Here is a tiny trained network, its code and every weight. The questions are about switching its units off for an input and a class, where a switched-off unit gives its printed mean instead of its output.

import numpy as np


def w(rows, s, z=0):
    codes = np.array(rows[::2]) - 128.0
    scale = np.full(codes.shape[1], s)
    scale[-1] = z or s
    return codes * scale


def f(y):
    return y / 2 * (1 + np.tanh(0.7978845608 * (y + 0.044715 * y**3)))


def log_softmax(a):
    a = a - a.max(-1, keepdims=True)
    return a - np.log(np.exp(a).sum(-1, keepdims=True))


def net(x, mask):
    res = np.array(x, float).reshape(1, 3) / 4 @ E
    y = f(res @ A[0][:, :-1].T + A[0][:, -1])
    res = res + np.where(mask, y, B[0][:, -1]) @ B[0][:, :-1]
    return log_softmax(res[-1] @ U[:, :-1].T + U[:, -1])


A, B = {}, {}
E = w([
[158,54,135,138,133,166,236],'x0',
[10,58,33,221,79,61,188],'x1',
[45,216,84,76,174,225,199],'x2',
],0.011)
A[0] = w([
[146,166,172,126,159,147,97,118],'n0',
[77,138,125,132,100,56,140,93],'n1',
[75,114,112,109,120,199,120,166],'n2',
[138,67,129,153,88,93,59,169],'n3',
[109,145,99,162,139,132,134,100],'n4',
[26,110,136,90,87,87,136,143],'n5',
[76,208,98,148,86,101,53,29],'n6',
[87,103,115,191,155,109,129,106],'n7',
[226,164,110,101,147,172,108,72],'n8',
[90,95,64,195,136,163,140,75],'n9',
[54,164,123,141,166,90,46,20],'n10',
[151,121,108,97,142,111,136,79],'n11',
[207,98,141,169,124,50,90,70],'n12',
[76,151,119,112,120,128,53,77],'n13',
[108,112,136,157,100,138,123,25],'n14',
[85,112,132,197,120,83,152,112],'n15',
[99,72,75,128,137,139,94,93],'n16',
[121,127,196,181,131,136,205,19],'n17',
[149,97,131,103,120,172,196,77],'n18',
[230,116,163,117,132,165,152,110],'n19',
[177,58,135,140,128,116,123,115],'n20',
[41,246,114,115,144,177,188,80],'n21',
[109,119,113,129,146,64,161,95],'n22',
[172,47,97,135,135,161,224,2],'n23',
],0.013,0.0028)
B[0] = w([
[120,93,134,88,51,140,118,185],'n0',
[110,104,148,93,93,147,109,177],'n1',
[168,87,100,149,170,113,106,176],'n2',
[191,104,114,135,176,159,161,208],'n3',
[154,113,118,110,108,150,123,152],'n4',
[175,141,149,84,103,137,86,188],'n5',
[40,142,141,181,112,74,200,198],'n6',
[124,116,102,94,86,156,94,179],'n7',
[96,134,127,72,80,116,71,206],'n8',
[97,130,138,79,112,145,95,196],'n9',
[58,190,155,188,116,98,185,187],'n10',
[121,140,161,116,94,172,186,129],'n11',
[189,119,91,143,215,172,155,223],'n12',
[86,143,134,195,141,75,133,175],'n13',
[133,159,132,127,141,156,87,139],'n14',
[137,143,151,79,111,140,58,195],'n15',
[144,111,144,70,96,111,138,157],'n16',
[77,158,151,146,139,121,148,161],'n17',
[106,154,130,195,146,90,162,177],'n18',
[79,130,124,100,76,133,89,208],'n19',
[157,117,107,159,174,118,158,186],'n20',
[251,85,112,136,207,169,139,252],'n21',
[130,136,121,101,106,133,100,161],'n22',
[41,168,143,213,102,61,177,206],'n23',
],0.017)
U = w([
[253,63,87,166,214,224,107,121],'0',
[137,96,134,72,59,200,1,24],'1',
[79,142,140,218,134,109,151,252],'2',
],0.0096,0.0022)

Each question gives the input, the list of numbers given to net, and the class t.
The units are the neurons (one row each of A and B). Each row of codes is followed by its name. A weight is (code - 128) times the scale printed after its matrix; where a second scale follows, it is the last column's (A, B and U).
mask holds one flag per neuron, in row order. A switched-off neuron (its flag False) gives its mean, the last column of its row in B, instead of its output. The means were averaged over made-up inputs and are rounded, as every weight is.
A unit's drop is (log p(t) with every unit on - log p(t) with that unit switched off) / (log p(t) with every unit on - log p(t) with every unit switched off).
most important unit: the unit with the biggest drop
k most important neurons: the k neurons with the biggest drops, biggest first
drop of u: that unit's drop, to one decimal
input [3,8,8], class 0: 4 most important neurons -> (n21 n2 n8 n19)
input [-8,-2,5], class 2: most important unit -> n6
input [7,-7,1], class 1: 4 most important neurons -> (n8 n19 n6 n10)
input [6,-7,-6], class 1: 2 most important neurons -> (n19 n8)
input [6,-6,-1], class 1: 2 most important neurons -> (n19 n8)
input [7,-6,1], class 2: 2 most important neurons -> (n18 n23)
input [-4,-4,-3], class 1: 3 most important neurons -> (n21 n23 n8)
input [3,3,0], class 1: 3 most important neurons -> (n6 n10 n13)
input [2,6,-6], class 0: 3 most important neurons -> (n3 n12 n20)
input [6,-5,5], class 2: 2 most important neurons -> (n18 n23)
input [-5,-7,5], class 1: 2 most important neurons -> (n8 n0)
input [6,-1,-4], class 2: drop of n23 -> 0.3
input [-2,5,8], class 0: drop of n21 -> 2.8
input [-2,3,4], class 0: most important unit -> n21
input [8,-1,-7], class 2: drop of n23 -> 2.8
